Here is a tiny trained network, its code and every weight. The questions are about switching its units off for an input and a class, where a switched-off unit gives its printed mean instead of its output.

import numpy as np


def w(rows, s, z=0):
    codes = np.array(rows[::2]) - 128.0
    scale = np.full(codes.shape[1], s)
    scale[-1] = z or s
    return codes * scale


def f(y):
    return np.maximum(y, 0)


def log_softmax(a):
    a = a - a.max(-1, keepdims=True)
    return a - np.log(np.exp(a).sum(-1, keepdims=True))


def net(x, mask):
    res = np.array(x, float).reshape(1, 5) / 4 @ E
    y = f(res @ A[0][:, :-1].T + A[0][:, -1])
    res = res + np.where(mask, y, B[0][:, -1]) @ B[0][:, :-1]
    return log_softmax(res[-1] @ U[:, :-1].T + U[:, -1])


A, B = {}, {}
E = w([
[125,137,130,115,119,132],'x0',
[154,82,206,121,121,204],'x1',
[206,116,138,53,160,68],'x2',
[161,111,144,174,2,89],'x3',
[129,128,128,130,129,128],'x4',
],0.021)
A[0] = w([
[135,131,42,119,135,94,230],'neuron 1',
[192,151,111,106,86,94,89],'neuron 2',
[221,114,162,112,87,46,2],'neuron 3',
[182,82,211,92,157,165,66],'neuron 4',
[123,174,124,68,200,34,160],'neuron 5',
[42,137,91,136,165,200,216],'neuron 6',
[95,124,146,203,55,115,111],'neuron 7',
[28,146,126,142,174,178,214],'neuron 8',
[163,63,251,121,148,203,127],'neuron 9',
[131,156,135,209,72,134,95],'neuron 10',
[92,105,199,166,112,176,90],'neuron 11',
[98,175,92,171,107,111,149],'neuron 12',
[103,150,86,196,73,97,148],'neuron 13',
[162,106,135,91,180,196,88],'neuron 14',
[94,108,155,178,51,161,76],'neuron 15',
[143,121,185,147,102,151,68],'neuron 16',
[158,98,221,141,123,198,138],'neuron 17',
[169,133,146,59,214,106,95],'neuron 18',
[84,142,104,133,165,209,94],'neuron 19',
[60,179,63,165,88,70,198],'neuron 20',
[136,117,175,135,93,125,51],'neuron 21',
[158,71,184,83,164,175,80],'neuron 22',
[190,77,141,99,74,55,9],'neuron 23',
],0.015,0.0089)
B[0] = w([
[98,168,71,160,162,147,214],'neuron 1',
[124,160,141,151,159,117,182],'neuron 2',
[156,142,241,199,220,155,205],'neuron 3',
[132,123,170,66,78,58,206],'neuron 4',
[50,143,8,91,161,192,247],'neuron 5',
[138,151,219,215,197,148,248],'neuron 6',
[118,156,79,104,72,118,219],'neuron 7',
[152,158,204,180,197,133,247],'neuron 8',
[190,102,180,102,74,85,244],'neuron 9',
[123,119,72,90,97,118,202],'neuron 10',
[106,37,118,87,126,162,197],'neuron 11',
[165,204,106,132,99,120,199],'neuron 12',
[142,176,96,137,76,92,221],'neuron 13',
[117,151,134,82,98,71,198],'neuron 14',
[113,56,80,61,75,155,210],'neuron 15',
[104,66,105,109,136,179,167],'neuron 16',
[136,43,159,73,125,183,218],'neuron 17',
[104,147,78,7,64,55,229],'neuron 18',
[167,97,196,141,158,109,206],'neuron 19',
[146,213,125,178,93,73,250],'neuron 20',
[116,86,118,126,142,169,156],'neuron 21',
[161,149,151,60,84,73,202],'neuron 22',
[129,136,222,213,213,146,198],'neuron 23',
],0.012,0.025)
U = w([
[132,197,146,223,213,113,253],'0',
[147,173,123,107,35,11,143],'1',
[156,88,241,142,167,125,100],'2',
[146,73,90,118,66,185,35],'3',
[92,136,35,74,180,118,101],'4',
],0.013,0.0035)

Each question gives the input, the list of numbers given to net, and the class t.
The units are the neurons (one row each of A and B). Each row of codes is followed by its name. A weight is (code - 128) times the scale printed after its matrix; where a second scale follows, it is the last column's (A, B and U).
mask holds one flag per neuron, in row order. A switched-off neuron (its flag False) gives its mean, the last column of its row in B, instead of its output. The means were averaged over made-up inputs and are rounded, as every weight is.
A unit's drop is (log p(t) with every unit on - log p(t) with that unit switched off) / (log p(t) with every unit on - log p(t) with every unit switched off).
The circuit of an input: a set's keep is (log p(t) with only the set's units on - log p(t) with every unit switched off) / (log p(t) with every unit on - log p(t) with every unit switched off). Starting from the 12 units with the biggest drops (on a tie, the unit counted first), units are removed one at a time, each time the one whose removal leaves the highest keep (on an exact tie, the one counted first), for as long as the keep stays at least 0.8.
circuit, biggest first: the units of the circuit, biggest drop first
k most important neurons: the k neurons with the biggest drops, biggest first
drop of u: that unit's drop, to one decimal
input [8,6,1,-8,-6], class 1: 4 most important neurons => (neuron 18; neuron 14; neuron 22; neuron 4)
input [-7,5,-8,1,-5], class 3: circuit, biggest first => (neuron 15)
input [1,8,1,-7,4], class 1: 2 most important neurons => (neuron 18; neuron 22)
input [7,-6,6,0,2], class 4: 2 most important neurons => (neuron 5; neuron 6)
input [-3,8,3,0,7], class 1: 4 most important neurons => (neuron 4; neuron 22; neuron 6; neuron 8)
input [6,5,5,1,7], class 2: 2 most important neurons => (neuron 3; neuron 23)
input [-4,-1,2,0,3], class 4: 2 most important neurons => (neuron 6; neuron 8)
input [-8,0,5,-2,-3], class 4: 2 most important neurons => (neuron 5; neuron 20)
input [1,-1,2,8,6], class 0: 2 most important neurons => (neuron 3; neuron 23)
input [-8,5,-7,1,-8], class 3: drop of neuron 15 => 0.9
input [6,6,4,-8,1], class 1: drop of neuron 18 => 0.0
input [-4,1,-3,2,4], class 3: drop of neuron 18 => 0.1
input [4,-7,1,-4,-7], class 4: drop of neuron 5 => 1.7
input [-5,-1,8,-7,-8], class 4: circuit, biggest first => (neuron 5)
